In the rows, zero is written as 128.
Group and class of each row
[105 140 135 114  95 131 149 121 128  92 131 133 159 141 112 119 146 132
  85 171 247 117 145 173 135 147 170 128 173 115  81 139 119]
Q261:(80)
[ 95 105 117  92 165 143 155 148 138 117 170 134 134 118 120 111 121 121
  81 167 156 148 121 109 107  83 179 101 127 109 113 123 134]
Q184:(70)
[125 137 192 148 129 161 129 118 175 147  40 121 120 109 121 121 122 110
 164  65  82 101 119 146 136 186 128 143 129 128 120 138 118]
Q227:(82)
[107 120  87 140 147 115 133 139 124 120 110 128 122 112 131 132 126 137
  75 167 199 134 152 126 120  91 146 110 165 148  82 127 161]
Q184:(68)
[134 139 160 136 118 142 112 107 108 119 111 117 159 128 118 135 146 111
 171 116 151 101 124 152 150 185 110 157 137 134  98 124 102]
Q227:(85)
[ 97 113 113 125 136 138 159 137 131 119 156 132 122 115 111 115 110 131
  54 189 141 142 120  98  97 133 205  83 113 123 140 117 112]
Q184:(70)
[151 139 159 141 115 161 112 112 156 148 107 118 144 119 133 127 104 121
 181 102 121 101 114 131 129 217 184 131 108 152 115 114 121]
Q227:(82)
[119 119  83 135 135 133 144 110 157 138 170 120 140 103 123 110  98 131
 100 123 180 132 133  99 134 139 192  98  80 134 120 124 141]
Q184:(68)
[153 132 141 125 140 155 113 125 150 121  94 102 142 128 123 138 131 113
 163  84 150 106 131 152 170 187 102 153 104 132  93 140 102]
Q227:(85)
[110 151 107 123  80 151 114 124 101 100 120 129 150 135 116 148 113 108
 105 202 211 111 117 149 156 188 134 137 172 128  77 199 107]
Q261:(80)
[ 79 152 102 151  70 113 132 128 106 106 110 130 136 138 118 154 111 120
 105 198 203 134 136 169 130 142 139 129 159 109  98 154  95]
Q261:(80)
[143 128  33 132  72 171 145 134 151 100 168 127 167 134  99 125 109  78
 193 171 158 148 102 139 107 176  95 148  12 151 147 104  72]
Q169:(72)
[118 117 120 142 142 134 140 119 144 124 141 145 136 114 136 121 104 132
  91 154 184 132 148 115 111 115 195  95  96 133  98 132 107]
Q184:(68)
[101 139  56 149 102  91 120 136  93 118 118 124 125 117 113 141 120 140
  77 205 216 115 121 135 153 161 157 132 171 135  62 162 104]
Q261:(80)
[156 130 186 153 156 163 131  96 160 148  73  97 135 116 133 144 125 133
 151  64  87 100  77 126 133 210 161 139 122 128 113 123 114]
Q227:(82)
[ 60 136 142 116 110 133 127 136 134 153 127 146 111  99 125 108 109 105
  66 154 172 116 140 129 142 137 208 106 209  98  70 140 155]
Q184:(68)
[149 136 164 137 115 149 118 117  96 131 102 123 147  76 119 151 125 121
 125 187 119  85 109 127 107 231 163 117 164 134 127 123  91]
Q227:(85)
[ 89 150  74 122  87 146 129 124 126 100 114 136 149 125 108 142 116 118
 102 200 245 131 133 170 136 176 128 154 152 147 114 147  73]
Q261:(80)
[ 77 150 105 117  61  86 135 117  90 129 192 130 136 153 142 136 101 128
 104 192 172 127 121 145 135 164 148 102 142 109 131 132 142]
Q261:(80)
[116 115 134 132 170 161 129  99 122 125  98 119 130 104 112 127 125 142
  53 179 173 102 137  95 112 136 175 105 166 147  99 143 118]
Q184:(68)
[100 117 128 188  73 124 157  99 188 138 102 100 145 123 167 137 115 158
 227   4  99 125 140 182 152 152 109 162  76 127 106 113 121]
Q227:(85)
[128 147 179 127 133 173 120 104 138 124 109 124 136 101 106 135 113 135
  99 120 144 102 120 132 163 229 183 127 154 112  93 143 111]
Q227:(85)
[107 111  77 142 166 137 147 132 121 114 123 131 115 108 123 118 123 137
  59 196 127 127 139  99 125 120 194  87 138 127 104 151 106]
Q184:(70)
[164 131  71 115 139 164 120 143 136 129 166 130 140 116 117 111 115 118
 139 119 115 145 111  92 167 158  96 150  65 128 121 117 139]
Q169:(73)
[135 140 151 162 133 153 154 105 154 168  87 114 110 105 133 117 102 125
 116  72  92 111 114 110 162 202 141 119 105 135 127 141 147]
Q227:(85)
[104 116 127 136 119 159 171 124 146 131 138 126 130 103 118 117 109 136
 100 170 147 128 119 104 104 151 210 103  96 115 111 131 104]
Q184:(68)
[104 146 143 105 134 145 131 144 136 130 117 130 127 124 118 111 126 123
  85 117 156 133 127 118 181 148 128 131 145 109  83 156 129]
Q169:(72)
[133 131  90 124 155 139 125 135 104 133  65 116 115 118 115 162 138 136
  72 184  95 110 122  90 167 167 107 132 162 121  87 136 119]
Q169:(73)
[123 125 126 161 135 119 106 130  90 161 144 113 119 115 136 168 111 136
  82 201 120 110 145 115 118 175 242  90 194 156  92 111 143]
Q184:(68)
[123 114  85 124 167 134 150 138 115 115 168 131 138 113 120 134 110 128
  61 226 161 127 132  87  99 160 218  96 105 128 129 152  73]
Q184:(70)
